Below are the code and all the weights of a small trained network. Each question names an input and a class and asks about switching units off, where a switched-off unit gives its printed mean instead of its output.

import numpy as np


def w(rows, s, z=0):
    codes = np.array(rows[::2]) - 128.0
    scale = np.full(codes.shape[1], s)
    scale[-1] = z or s
    return codes * scale


def norm(h):
    return h / np.sqrt((h * h).mean(-1, keepdims=True) + 1e-5)


def f(y):
    return y / 2 * (1 + np.tanh(0.7978845608 * (y + 0.044715 * y**3)))


def log_softmax(a):
    a = a - a.max(-1, keepdims=True)
    return a - np.log(np.exp(a).sum(-1, keepdims=True))


def net(x, mask):
    res = np.array(x, float).reshape(1, 3) / 4 @ E
    u = 0
    for l in range(2):
        y = f(norm(res) @ A[l][:, :-1].T + A[l][:, -1])
        res = res + np.where(mask[u : u + 10], y, B[l][:, -1]) @ B[l][:, :-1]
        u += 10
    return log_softmax(norm(res)[-1] @ U[:, :-1].T + U[:, -1])


A, B = {}, {}
E = w([
[185,192,84,175,206,94,124,81],'x0',
[136,127,142,80,171,225,123,50],'x1',
[112,173,253,101,92,92,97,145],'x2',
],0.0066)
A[0] = w([
[103,65,92,136,176,120,116,105,110],'L0N1',
[90,108,1,100,128,169,163,161,81],'L0N2',
[115,43,92,104,57,178,188,163,170],'L0N3',
[158,152,188,104,176,74,69,122,50],'L0N4',
[137,188,145,193,169,112,45,127,54],'L0N5',
[79,98,185,102,145,115,105,152,143],'L0N6',
[145,149,118,124,163,142,152,142,121],'L0N7',
[114,158,141,117,158,130,180,70,105],'L0N8',
[186,184,90,150,146,129,143,140,134],'L0N9',
[169,126,169,63,187,224,134,100,253],'L0N10',
],0.0094,0.0032)
B[0] = w([
[85,94,92,78,180,118,89,130,164],'L0N1',
[106,153,193,137,66,90,124,113,226],'L0N2',
[151,161,129,91,164,82,222,123,245],'L0N3',
[122,141,135,53,83,86,254,148,167],'L0N4',
[69,95,119,123,108,109,192,97,170],'L0N5',
[228,226,37,107,85,221,50,48,177],'L0N6',
[116,147,114,101,241,59,127,208,140],'L0N7',
[135,32,125,44,114,162,82,135,151],'L0N8',
[155,126,155,196,101,158,87,184,181],'L0N9',
[197,86,192,121,111,114,93,75,254],'L0N10',
],0.0059,0.0079)
A[1] = w([
[14,109,115,218,177,131,89,166,29],'L1N1',
[149,81,118,70,253,205,71,99,161],'L1N2',
[114,159,88,123,148,174,214,190,96],'L1N3',
[146,69,187,65,109,116,140,105,113],'L1N4',
[68,203,82,150,154,52,182,176,169],'L1N5',
[56,74,118,109,107,159,144,86,8],'L1N6',
[168,186,116,78,51,160,8,160,148],'L1N7',
[93,229,73,148,29,148,152,185,142],'L1N8',
[146,95,146,165,106,185,43,84,161],'L1N9',
[137,116,130,132,133,149,197,26,121],'L1N10',
],0.0081,0.0017)
B[1] = w([
[166,27,138,228,199,218,151,58,150],'L1N1',
[76,141,51,128,86,52,143,232,234],'L1N2',
[24,172,139,115,65,173,151,112,149],'L1N3',
[144,102,121,227,207,89,134,113,244],'L1N4',
[129,165,160,73,120,230,147,78,255],'L1N5',
[209,115,199,121,184,126,83,52,125],'L1N6',
[102,78,44,220,126,151,116,209,210],'L1N7',
[89,126,104,66,199,87,90,132,233],'L1N8',
[66,254,116,92,79,216,202,152,191],'L1N9',
[130,101,231,164,121,81,76,108,212],'L1N10',
],0.0068,0.0061)
U = w([
[34,247,160,12,101,116,213,104,140],'0',
[71,114,14,125,133,79,46,249,233],'1',
[184,37,236,150,163,21,116,71,175],'2',
[191,151,150,195,4,236,67,134,1],'3',
[110,81,87,217,238,240,161,71,33],'4',
],0.013,0.0033)

Each question gives the input, the list of numbers given to net, and the class t.
The units are the neurons (one row each of A and B). Each row of codes is followed by its name. A weight is (code - 128) times the scale printed after its matrix; where a second scale follows, it is the last column's (A, B and U).
mask holds one flag per neuron, layer by layer. A switched-off neuron (its flag False) gives its mean, the last column of its row in B, instead of its output. The means were averaged over made-up inputs and are rounded, as every weight is.
A unit's drop is (log p(t) with every unit on - log p(t) with that unit switched off) / (log p(t) with every unit on - log p(t) with every unit switched off).
The circuit of an input: a set's keep is (log p(t) with only the set's units on - log p(t) with every unit switched off) / (log p(t) with every unit on - log p(t) with every unit switched off). Starting from the 12 units with the biggest drops (on a tie, the unit counted first), units are removed one at a time, each time the one whose removal leaves the highest keep (on an exact tie, the one counted first), for as long as the keep stays at least 0.8.
circuit, biggest first: the units of the circuit, biggest drop first
k most important neurons: the k neurons with the biggest drops, biggest first
top k neurons in layer l: the k neurons of layer l with the biggest drops, biggest first
drop when u is switched off: that unit's drop, to one decimal
input [6,6,1], class 2: circuit, biggest first : L0N10
input [3,5,0], class 1: 3 most important neurons : L1N2; L0N3; L0N2
input [0,3,1], class 3: 4 most important neurons : L0N3; L0N10; L1N9; L0N5
input [8,7,-1], class 1: 2 most important neurons : L1N2; L0N3
input [-7,-2,2], class 1: circuit, biggest first : L0N6; L1N7
input [1,-4,-5], class 4: 2 most important neurons : L0N10; L1N1
input [5,-7,0], class 4: 3 most important neurons : L1N1; L0N3; L0N10
input [-6,8,3], class 3: 2 most important neurons : L0N6; L1N9
input [0,5,8], class 3: 2 most important neurons : L0N6; L0N3
input [-6,1,2], class 3: top 4 neurons in layer 0 : L0N6; L0N1; L0N7; L0N3
input [-3,-8,-1], class 0: circuit, biggest first : L0N10; L1N5
input [1,-8,0], class 4: top 4 neurons in layer 1 : L1N1; L1N2; L1N5; L1N9
input [-2,0,-4], class 0: top 3 neurons in layer 0 : L0N3; L0N10; L0N8
input [-1,1,8], class 3: circuit, biggest first : L0N6; L1N7
input [-8,-1,-7], class 0: circuit, biggest first : L0N3
input [0,-6,-5], class 0: top 2 neurons in layer 1 : L1N5; L1N4
input [2,-6,0], class 4: 2 most important neurons : L1N1; L0N3
input [1,4,-4], class 1: top 2 neurons in layer 1 : L1N2; L1N9
input [2,-7,-6], class 4: top 2 neurons in layer 1 : L1N1; L1N5
input [-7,4,6], class 3: top neuron in layer 0 : L0N6
input [-1,7,6], class 3: 2 most important neurons : L0N3; L0N6
input [-8,-8,8], class 1: 2 most important neurons : L1N7; L0N6
input [4,-8,2], class 0: 2 most important neurons : L1N5; L0N10
input [5,-8,-1], class 4: 4 most important neurons : L1N1; L0N3; L0N10; L1N5
input [-2,2,-2], class 2: drop when L1N3 is switched off : 0.0
